Below are the code and all the weights of a small trained network. Each question names an input and a target symbol and asks about switching units off, where a switched-off unit gives its printed mean instead of its output.

import numpy as np


def w(rows, s, z=0):
    codes = np.array(rows[::2]) - 128.0
    scale = np.full(codes.shape[1], s)
    scale[-1] = z or s
    return codes * scale


def f(y):
    return np.maximum(y, 0)


def softmax(a):
    e = np.exp(a - a.max(-1, keepdims=True))
    return e / e.sum(-1, keepdims=True)


def log_softmax(a):
    a = a - a.max(-1, keepdims=True)
    return a - np.log(np.exp(a).sum(-1, keepdims=True))


def net(x, mask):
    ids = ['ΘΛαβξφω'.index(c) for c in x.split()]
    T = len(ids)
    res = E[ids] + P[:T]
    r = res
    for j in range(3):
        rows = slice(2 * j, 2 * j + 2)
        q, k, v = (r @ M[0][rows].T for M in (Q, K, V))
        z = softmax(np.where(np.tri(T) > 0, q @ k.T / 2**0.5, -1e9)) @ v
        o = O[0][rows]
        res = res + np.where(mask[j], z, o[:, -1]) @ o[:, :-1]
    y = f(res @ A[0][:, :-1].T + A[0][:, -1])
    res = res + np.where(mask[3:7], y, B[0][:, -1]) @ B[0][:, :-1]
    return log_softmax(res[-1] @ U[:, :-1].T + U[:, -1])


Q, K, V, O, A, B = {}, {}, {}, {}, {}, {}
E = w([
[73,104,116,1,197,102],'Θ',
[115,28,158,43,57,67],'Λ',
[62,135,74,79,245,186],'α',
[75,36,133,103,42,140],'β',
[196,42,102,198,64,178],'ξ',
[115,94,86,147,151,212],'φ',
[188,107,79,140,201,117],'ω',
],0.0087)
P = w([
[103,141,81,183,131,102],'0',
[153,78,130,55,94,152],'1',
[131,94,103,12,131,183],'2',
[146,117,172,63,150,131],'3',
[245,105,190,107,131,97],'4',
[151,122,127,100,177,124],'5',
[93,118,83,51,197,175],'6',
[170,94,120,146,189,108],'7',
[200,77,141,165,177,83],'8',
[134,48,108,111,152,106],'9',
[93,52,83,100,165,123],'10',
],0.011)
Q[0] = w([
[201,164,254,198,142,46],'H1',
[137,48,91,135,142,113],'H1',
[110,232,146,137,81,164],'H2',
[151,35,59,113,143,173],'H2',
[153,36,87,88,207,86],'H3',
[103,194,144,163,76,175],'H3',
],0.0087)
K[0] = w([
[90,120,2,30,122,229],'H1',
[137,152,42,212,195,88],'H1',
[205,83,199,80,133,169],'H2',
[86,153,83,200,80,51],'H2',
[32,196,77,224,60,64],'H3',
[232,89,197,21,172,174],'H3',
],0.0077)
V[0] = w([
[147,148,96,116,247,94],'H1',
[167,120,119,161,144,2],'H1',
[220,116,105,231,43,146],'H2',
[219,123,104,163,200,208],'H2',
[131,89,162,85,52,80],'H3',
[19,156,120,194,79,186],'H3',
],0.0089)
O[0] = w([
[165,187,167,113,84,227,254],'H1',
[233,190,187,81,146,68,191],'H1',
[96,76,230,120,223,116,171],'H2',
[64,165,193,157,116,151,218],'H2',
[186,68,108,104,179,100,62],'H3',
[22,75,91,191,94,254,147],'H3',
],0.0091,0.0037)
A[0] = w([
[118,56,240,127,222,119,4],'N1',
[118,198,198,141,118,122,221],'N2',
[111,131,136,103,113,118,121],'N3',
[179,188,4,108,1,166,154],'N4',
],0.0065,0.0021)
B[0] = w([
[94,203,146,188,147,2,255],'N1',
[185,118,170,78,118,208,214],'N2',
[129,177,148,139,83,138,141],'N3',
[89,201,111,229,120,24,225],'N4',
],0.0067,0.0042)
U = w([
[148,199,53,127,113,15,120],'Θ',
[193,58,47,69,173,62,32],'Λ',
[73,187,97,167,53,136,38],'α',
[78,10,62,128,142,175,118],'β',
[51,127,188,160,199,36,179],'ξ',
[45,65,115,147,89,243,73],'φ',
[215,207,253,84,107,178,253],'ω',
],0.0044,0.0017)

Each question gives the input, a string of symbols that net reads in full, and the target symbol t.
The units are the heads (2 rows each of Q, K, V and O) and the neurons (one row each of A and B). Each row of codes is followed by its name. A weight is (code - 128) times the scale printed after its matrix; where a second scale follows, it is the last column's (O, A, B and U).
mask holds one flag per unit, heads first, then neurons. A switched-off unit (its flag False) gives its mean, the last column of its rows in O or B, instead of its output. The means were averaged over made-up inputs and are rounded, as every weight is.
A unit's drop is (log p(t) with every unit on - log p(t) with that unit switched off) / (log p(t) with every unit on - log p(t) with every unit switched off).
unit that matters most: the unit with the biggest drop
k most important neurons: the k neurons with the biggest drops, biggest first
heads that matter: for each layer, one digit per head in row order, 1 if its drop is at least 0.15 and else 0, layers parted by /
drop when u is switched off: that unit's drop, to one decimal
input Θ Λ β ξ, target Θ: heads that matter	010
input φ ω φ φ Θ ω Λ φ β, target φ: unit that matters most	H3
input φ ω Θ α Θ, target φ: heads that matter	101
input Λ ω φ β Λ β ξ ξ Θ φ Λ, target Λ: heads that matter	011
input Λ ω Θ ω ω, target Λ: heads that matter	011
input Θ ω ω Λ ω β, target Θ: 2 most important neurons	(N4 N2)
input Λ Λ ω ω φ Λ β Λ ξ, target Λ: heads that matter	011
input ω ω Λ φ ξ φ φ ξ ω ω Θ, target ω: heads that matter	101
input α ω α Θ, target α: heads that matter	011
input ω ω ω ω ω Λ ω ω Λ α, target ω: heads that matter	101
input ω ω φ ξ ω Θ ω, target ω: heads that matter	101
input ω β ω Λ Λ ω φ ω β β, target ω: heads that matter	101
input ξ ω Θ, target ξ: heads that matter	110
input Θ ξ ω, target Θ: unit that matters most	H2
input φ Λ Θ, target φ: heads that matter	001
input ω φ ω ξ ω ω ξ α, target ω: 2 most important neurons	(N2 N4)
input ξ ω ω φ Θ ξ β, target ξ: 2 most important neurons	(N1 N2)
input β β β ω ω ω α ω ω, target β: heads that matter	101
input ξ Θ ξ ξ ξ Λ, target ξ: heads that matter	110
input Θ ω ω β φ, target Θ: unit that matters most	H2
input α α ω Λ ω Λ ξ α ξ Λ, target α: drop when N4 is switched off	0.3
input φ ω ω, target φ: drop when H1 is switched off	0.1
input ξ ω ω, target ξ: drop when N1 is switched off	0.4
input ξ ω ξ ξ ξ, target ξ: drop when N1 is switched off	0.3
input ξ β ω ξ ω α Λ Θ Λ ξ ξ, target ξ: 2 most important neurons	(N1 N2)
